Below is a small trained network, with its code and all its weights. Each question gives an input and a target symbol and asks what happens when units are switched off, that is, made to give their printed mean instead of their output.

import numpy as np


def w(rows, s, z=0):
    codes = np.array(rows[::2]) - 128.0
    scale = np.full(codes.shape[1], s)
    scale[-1] = z or s
    return codes * scale


def f(y):
    return y / 2 * (1 + np.tanh(0.7978845608 * (y + 0.044715 * y**3)))


def softmax(a):
    e = np.exp(a - a.max(-1, keepdims=True))
    return e / e.sum(-1, keepdims=True)


def log_softmax(a):
    a = a - a.max(-1, keepdims=True)
    return a - np.log(np.exp(a).sum(-1, keepdims=True))


def net(x, mask):
    ids = ['ΓΔΞΣαβεηθμτφ'.index(c) for c in x.split()]
    T = len(ids)
    res = E[ids] + P[:T]
    u = 0
    for l in range(2):
        r = res
        for j in range(3):
            rows = slice(2 * j, 2 * j + 2)
            q, k, v = (r @ M[l][rows].T for M in (Q, K, V))
            z = softmax(np.where(np.tri(T) > 0, q @ k.T / 2**0.5, -1e9)) @ v
            o = O[l][rows]
            res = res + np.where(mask[u + j], z, o[:, -1]) @ o[:, :-1]
        u += 3
        y = f(res @ A[l][:, :-1].T + A[l][:, -1])
        res = res + np.where(mask[u : u + 4], y, B[l][:, -1]) @ B[l][:, :-1]
        u += 4
    return log_softmax(res[-1] @ U[:, :-1].T + U[:, -1])


Q, K, V, O, A, B = {}, {}, {}, {}, {}, {}
E = w([
[61,94,95,191,141,195,214,214],'Γ',
[146,134,114,17,164,72,251,69],'Δ',
[93,121,27,214,234,112,23,188],'Ξ',
[36,88,28,89,111,169,82,114],'Σ',
[182,154,105,60,51,125,253,76],'α',
[246,42,198,214,174,238,41,113],'β',
[207,165,12,112,110,162,176,161],'ε',
[110,131,107,224,46,167,223,194],'η',
[77,115,196,228,215,122,110,206],'θ',
[60,87,161,86,67,248,18,66],'μ',
[64,97,205,96,249,58,199,101],'τ',
[120,121,93,103,243,130,147,148],'φ',
],0.0059)
P = w([
[77,255,112,146,156,177,111,57],'0',
[102,167,100,138,156,179,138,89],'1',
[105,115,85,146,142,139,142,90],'2',
[114,97,89,128,135,136,146,107],'3',
[116,79,91,118,126,127,146,124],'4',
[119,66,99,107,125,127,151,138],'5',
[126,56,102,99,118,120,149,156],'6',
[126,51,106,95,118,119,146,165],'7',
[127,38,108,86,111,116,146,175],'8',
[128,25,110,83,104,110,149,191],'9',
[137,23,114,75,103,122,156,214],'10',
],0.0045)
Q[0] = w([
[90,67,44,116,110,200,136,103],'L0H1',
[1,72,82,174,133,229,152,157],'L0H1',
[152,106,98,165,160,135,160,146],'L0H2',
[63,94,51,103,159,150,157,137],'L0H2',
[80,88,69,114,149,196,50,145],'L0H3',
[70,135,159,88,134,167,129,113],'L0H3',
],0.021)
K[0] = w([
[188,25,68,86,93,78,170,166],'L0H1',
[59,16,139,120,90,113,107,243],'L0H1',
[182,84,93,152,138,41,167,181],'L0H2',
[107,107,93,77,98,26,147,253],'L0H2',
[102,36,103,101,123,159,91,208],'L0H3',
[168,45,183,131,165,132,145,115],'L0H3',
],0.016)
V[0] = w([
[224,111,158,141,143,83,147,105],'L0H1',
[202,120,96,100,167,77,117,117],'L0H1',
[124,83,172,97,129,168,107,90],'L0H2',
[168,2,163,128,65,108,57,145],'L0H2',
[132,169,148,143,163,226,84,87],'L0H3',
[86,112,130,114,98,104,55,166],'L0H3',
],0.018)
O[0] = w([
[207,198,202,73,122,125,134,200,19],'L0H1',
[197,230,122,59,196,184,100,137,66],'L0H1',
[138,119,222,92,165,185,234,121,154],'L0H2',
[95,244,130,145,195,253,205,163,84],'L0H2',
[188,30,110,149,100,35,85,62,254],'L0H3',
[108,144,71,217,134,179,183,63,139],'L0H3',
],0.0058,0.006)
A[0] = w([
[131,111,118,160,183,65,116,156,160],'L0N1',
[111,111,53,50,162,91,170,87,250],'L0N2',
[162,118,70,120,5,126,180,110,148],'L0N3',
[161,98,86,179,125,174,20,119,109],'L0N4',
],0.015,0.0012)
B[0] = w([
[119,123,138,251,177,85,200,113,181],'L0N1',
[125,103,64,76,254,171,128,129,220],'L0N2',
[160,127,51,135,72,74,205,32,221],'L0N3',
[136,94,66,104,58,96,8,208,244],'L0N4',
],0.0095,0.011)
Q[1] = w([
[132,23,201,132,3,247,39,91],'L1H1',
[12,143,108,34,86,142,68,46],'L1H1',
[149,200,126,141,124,136,113,164],'L1H2',
[105,14,96,117,94,82,108,105],'L1H2',
[243,119,60,118,110,152,171,118],'L1H3',
[154,85,185,68,160,143,130,51],'L1H3',
],0.012)
K[1] = w([
[120,87,215,119,65,173,39,71],'L1H1',
[49,137,69,9,122,125,123,65],'L1H1',
[119,116,119,118,122,76,115,121],'L1H2',
[147,93,168,124,120,196,127,166],'L1H2',
[178,173,72,102,107,122,156,142],'L1H3',
[134,127,165,80,176,87,139,68],'L1H3',
],0.015)
V[1] = w([
[129,188,110,214,154,253,252,131],'L1H1',
[188,107,29,254,159,60,92,61],'L1H1',
[131,202,79,214,110,143,109,137],'L1H2',
[40,227,121,105,132,49,69,59],'L1H2',
[208,78,141,168,128,70,97,74],'L1H3',
[200,244,58,128,72,187,206,231],'L1H3',
],0.0061)
O[1] = w([
[145,69,133,151,78,76,2,170,44],'L1H1',
[155,200,198,137,143,169,137,228,254],'L1H1',
[124,172,173,173,125,167,103,93,123],'L1H2',
[55,224,118,125,145,144,115,61,110],'L1H2',
[158,81,137,127,96,187,162,166,202],'L1H3',
[198,188,60,163,108,46,131,100,72],'L1H3',
],0.0039,0.03)
A[1] = w([
[166,136,129,78,35,139,163,39,251],'L1N1',
[155,164,164,152,199,161,214,38,9],'L1N2',
[77,100,217,205,93,53,68,108,125],'L1N3',
[137,70,167,71,37,124,11,73,184],'L1N4',
],0.012,0.0016)
B[1] = w([
[153,181,132,195,255,113,100,189,254],'L1N1',
[128,81,157,183,97,90,16,49,252],'L1N2',
[203,142,72,156,139,245,118,23,157],'L1N3',
[196,23,131,179,91,80,107,109,186],'L1N4',
],0.0098,0.006)
U = w([
[129,143,206,66,230,198,237,216,219],'Γ',
[26,116,209,178,140,99,97,98,95],'Δ',
[158,40,43,192,149,89,117,126,240],'Ξ',
[142,108,111,38,119,67,107,30,94],'Σ',
[128,189,163,204,106,59,192,155,40],'α',
[230,206,90,53,89,106,131,146,165],'β',
[52,106,128,155,35,69,255,120,103],'ε',
[181,200,131,137,176,77,62,105,5],'η',
[197,86,214,86,60,128,113,185,73],'θ',
[61,179,97,156,88,116,6,214,44],'μ',
[36,115,22,73,79,166,102,94,67],'τ',
[130,176,157,149,144,230,132,102,138],'φ',
],0.0039,0.0031)

Each question gives the input, a string of symbols that net reads in full, and the target symbol t.
The units are the heads (2 rows each of Q, K, V and O) and the neurons (one row each of A and B). Each row of codes is followed by its name. A weight is (code - 128) times the scale printed after its matrix; where a second scale follows, it is the last column's (O, A, B and U).
mask holds one flag per unit, layer by layer, with each layer's heads first. A switched-off unit (its flag False) gives its mean, the last column of its rows in O or B, instead of its output. The means were averaged over made-up inputs and are rounded, as every weight is.
A unit's drop is (log p(t) with every unit on - log p(t) with that unit switched off) / (log p(t) with every unit on - log p(t) with every unit switched off).
The circuit of an input: a set's keep is (log p(t) with only the set's units on - log p(t) with every unit switched off) / (log p(t) with every unit on - log p(t) with every unit switched off). Starting from the 12 units with the biggest drops (on a tie, the unit counted first), units are removed one at a time, each time the one whose removal leaves the highest keep (on an exact tie, the one counted first), for as long as the keep stays at least 0.8.
units of the circuit, in order: the units of the circuit, biggest drop first
unit that matters most: the unit with the biggest drop
heads that matter: for each layer, one digit per head in row order, 1 if its drop is at least 0.15 and else 0, layers parted by /
drop of u: that unit's drop, to one decimal
input Δ τ φ μ μ ε μ β μ μ, target Δ: heads that matter	010 / 100
input β Ξ Σ β Δ β β, target Δ: units of the circuit, in order	(L0H2 L0N4 L1N2 L0H1)
input φ μ Δ φ τ, target Δ: units of the circuit, in order	(L0N4 L1N2)
input τ Σ Ξ β Σ, target Γ: units of the circuit, in order	(L1N2 L0N2)
input Σ μ Ξ β α μ, target Γ: unit that matters most	L0N4
input β β μ φ φ, target Γ: units of the circuit, in order	(L0N3 L1N2)
input μ β Σ α τ β β Σ, target Γ: units of the circuit, in order	(L0H3 L0H1 L0N4 L1H1)
input μ θ φ β τ μ φ μ β θ μ, target Δ: heads that matter	011 / 100
input β Ξ β, target Γ: units of the circuit, in order	(L0H2 L0N3)
input φ β φ, target Γ: units of the circuit, in order	(L1N2 L0N3)
input β θ μ μ ε τ Ξ Γ α Σ, target τ: units of the circuit, in order	(L0N1 L1N1 L1H1 L0H3)
input β Γ θ Σ β, target Γ: units of the circuit, in order	(L0N3 L0H2)
input ε τ ε, target Γ: heads that matter	111 / 101
input Γ Σ μ φ ε, target β: unit that matters most	L0H1
input Ξ μ β Δ, target Σ: heads that matter	100 / 000
input Ξ μ ε β β τ β φ μ, target Γ: heads that matter	000 / 010
input β α η φ Σ, target τ: heads that matter	101 / 000
input φ μ φ Δ μ Γ, target ε: heads that matter	100 / 000
input ε η τ Γ μ θ, target φ: drop of L0H3	0.1
input μ Σ Δ, target Σ: drop of L1N1	0.2
input φ η μ φ φ φ φ μ θ η β, target θ: unit that matters most	L0N3
input ε β α β θ β μ Σ ε, target Γ: drop of L0H1	0.1
input μ α τ, target Δ: drop of L1H2	0.0
